Here is a tiny trained network, its code and every weight. The questions are about switching its units off for an input and a class, where a switched-off unit gives its printed mean instead of its output.

import numpy as np


def w(rows, s, z=0):
    codes = np.array(rows[::2]) - 128.0
    scale = np.full(codes.shape[1], s)
    scale[-1] = z or s
    return codes * scale


def norm(h):
    return h / np.sqrt((h * h).mean(-1, keepdims=True) + 1e-5)


def f(y):
    return np.maximum(y, 0)


def log_softmax(a):
    a = a - a.max(-1, keepdims=True)
    return a - np.log(np.exp(a).sum(-1, keepdims=True))


def net(x, mask):
    res = np.array(x, float).reshape(1, 3) / 4 @ E
    u = 0
    for l in range(4):
        y = f(norm(res) @ A[l][:, :-1].T + A[l][:, -1])
        res = res + np.where(mask[u : u + 5], y, B[l][:, -1]) @ B[l][:, :-1]
        u += 5
    return log_softmax(norm(res)[-1] @ U[:, :-1].T + U[:, -1])


A, B = {}, {}
E = w([
[239,109,177,98,172,194],'x0',
[144,254,84,148,171,113],'x1',
[59,239,137,79,88,237],'x2',
],0.0073)
A[0] = w([
[170,200,123,71,25,171,134],'0.n1',
[48,243,238,215,158,61,6],'0.n2',
[135,18,146,100,111,76,93],'0.n3',
[155,217,2,123,136,201,167],'0.n4',
[93,209,106,245,189,96,127],'0.n5',
],0.0052,0.0016)
B[0] = w([
[118,188,168,181,226,229,237],'0.n1',
[254,83,138,55,112,138,189],'0.n2',
[118,194,184,156,180,102,225],'0.n3',
[125,23,70,104,116,70,255],'0.n4',
[122,82,13,141,198,229,218],'0.n5',
],0.0057,0.0037)
A[1] = w([
[105,1,211,153,7,155,125],'1.n1',
[118,107,82,168,102,65,34],'1.n2',
[99,135,184,214,82,129,155],'1.n3',
[62,64,155,195,115,184,163],'1.n4',
[44,199,139,64,117,127,2],'1.n5',
],0.0072,0.0008)
B[1] = w([
[134,181,50,140,189,154,255],'1.n1',
[134,171,186,141,72,222,174],'1.n2',
[254,137,114,101,121,157,165],'1.n3',
[63,109,81,62,151,89,213],'1.n4',
[165,117,184,178,99,200,212],'1.n5',
],0.01,0.0047)
A[2] = w([
[65,225,53,158,51,82,64],'2.n1',
[165,64,132,139,84,207,147],'2.n2',
[108,163,200,202,168,1,146],'2.n3',
[174,148,131,2,188,114,252],'2.n4',
[248,233,234,39,154,101,3],'2.n5',
],0.0076,0.0014)
B[2] = w([
[86,36,144,152,169,159,188],'2.n1',
[135,109,134,163,98,131,201],'2.n2',
[173,146,247,101,106,181,164],'2.n3',
[77,109,91,148,73,89,254],'2.n4',
[57,52,80,189,129,150,213],'2.n5',
],0.011,0.0054)
A[3] = w([
[90,112,148,254,83,150,199],'3.n1',
[159,110,147,142,240,82,251],'3.n2',
[81,99,101,85,58,67,122],'3.n3',
[78,85,94,139,145,193,167],'3.n4',
[64,52,134,110,113,120,68],'3.n5',
],0.0098,0.0036)
B[3] = w([
[180,101,239,79,132,81,224],'3.n1',
[14,253,131,131,74,243,170],'3.n2',
[229,183,130,87,29,132,139],'3.n3',
[130,138,126,149,112,51,247],'3.n4',
[200,105,84,178,229,92,165],'3.n5',
],0.0079,0.013)
U = w([
[110,145,214,111,117,185,193],'0',
[108,44,133,161,191,92,157],'1',
[84,140,9,135,166,133,161],'2',
[171,121,116,91,118,60,156],'3',
[148,149,113,13,127,113,2],'4',
[140,150,110,68,151,127,28],'5',
],0.014,0.0053)

Each question gives the input, the list of numbers given to net, and the class t.
The units are the neurons (one row each of A and B). Each row of codes is followed by its name. A weight is (code - 128) times the scale printed after its matrix; where a second scale follows, it is the last column's (A, B and U).
mask holds one flag per neuron, layer by layer. A switched-off neuron (its flag False) gives its mean, the last column of its row in B, instead of its output. The means were averaged over made-up inputs and are rounded, as every weight is.
A unit's drop is (log p(t) with every unit on - log p(t) with that unit switched off) / (log p(t) with every unit on - log p(t) with every unit switched off).
The circuit of an input: a set's keep is (log p(t) with only the set's units on - log p(t) with every unit switched off) / (log p(t) with every unit on - log p(t) with every unit switched off). Starting from the 12 units with the biggest drops (on a tie, the unit counted first), units are removed one at a time, each time the one whose removal leaves the highest keep (on an exact tie, the one counted first), for as long as the keep stays at least 0.8.
circuit, biggest first: the units of the circuit, biggest drop first
most important unit: the unit with the biggest drop
top k neurons: the k neurons with the biggest drops, biggest first
top k neurons in layer l: the k neurons of layer l with the biggest drops, biggest first
drop of u: that unit's drop, to one decimal
input [3,-7,-6], class 2: top 4 neurons => (1.n1, 3.n1, 3.n2, 1.n5)
input [2,-2,2], class 3: top neuron in layer 0 => (0.n3)
input [-3,0,-3], class 3: top 3 neurons in layer 1 => (1.n2, 1.n1, 1.n4)
input [-6,-2,4], class 1: top 2 neurons => (2.n1, 1.n4)
input [-8,-2,6], class 1: circuit, biggest first => (2.n1, 3.n2)
input [1,-7,-7], class 0: top 3 neurons => (0.n3, 3.n2, 0.n5)
input [0,-7,-6], class 2: top 4 neurons in layer 1 => (1.n1, 1.n5, 1.n4, 1.n3)
input [6,4,2], class 1: circuit, biggest first => (2.n5, 1.n1)
input [-1,4,-4], class 0: top 3 neurons in layer 1 => (1.n4, 1.n1, 1.n2)
input [6,-2,-6], class 0: top 2 neurons => (3.n2, 2.n3)
input [-5,4,8], class 0: top 2 neurons => (1.n5, 1.n1)
input [-8,-6,4], class 1: top 3 neurons => (2.n1, 1.n5, 1.n1)
input [2,4,2], class 2: top 2 neurons => (1.n5, 3.n1)
input [-5,-7,3], class 2: circuit, biggest first => (1.n1)
input [2,-4,-1], class 2: top 3 neurons => (1.n1, 3.n1, 0.n1)
input [4,3,1], class 1: top 2 neurons in layer 1 => (1.n4, 1.n1)
input [6,8,-1], class 2: top 2 neurons => (0.n5, 1.n5)
input [-3,-7,-5], class 2: top 2 neurons => (1.n1, 1.n4)
input [2,8,-5], class 2: top 2 neurons => (0.n5, 3.n1)
input [3,-8,4], class 2: most important unit => 1.n1
input [-8,4,8], class 0: top 2 neurons in layer 0 => (0.n2, 0.n1)
input [-3,2,-6], class 0: drop of 3.n2 => 0.0
input [6,0,2], class 1: drop of 2.n5 => 0.3
input [8,-1,0], class 1: drop of 2.n5 => 0.6
input [-1,-1,3], class 3: top 3 neurons in layer 3 => (3.n2, 3.n4, 3.n1)
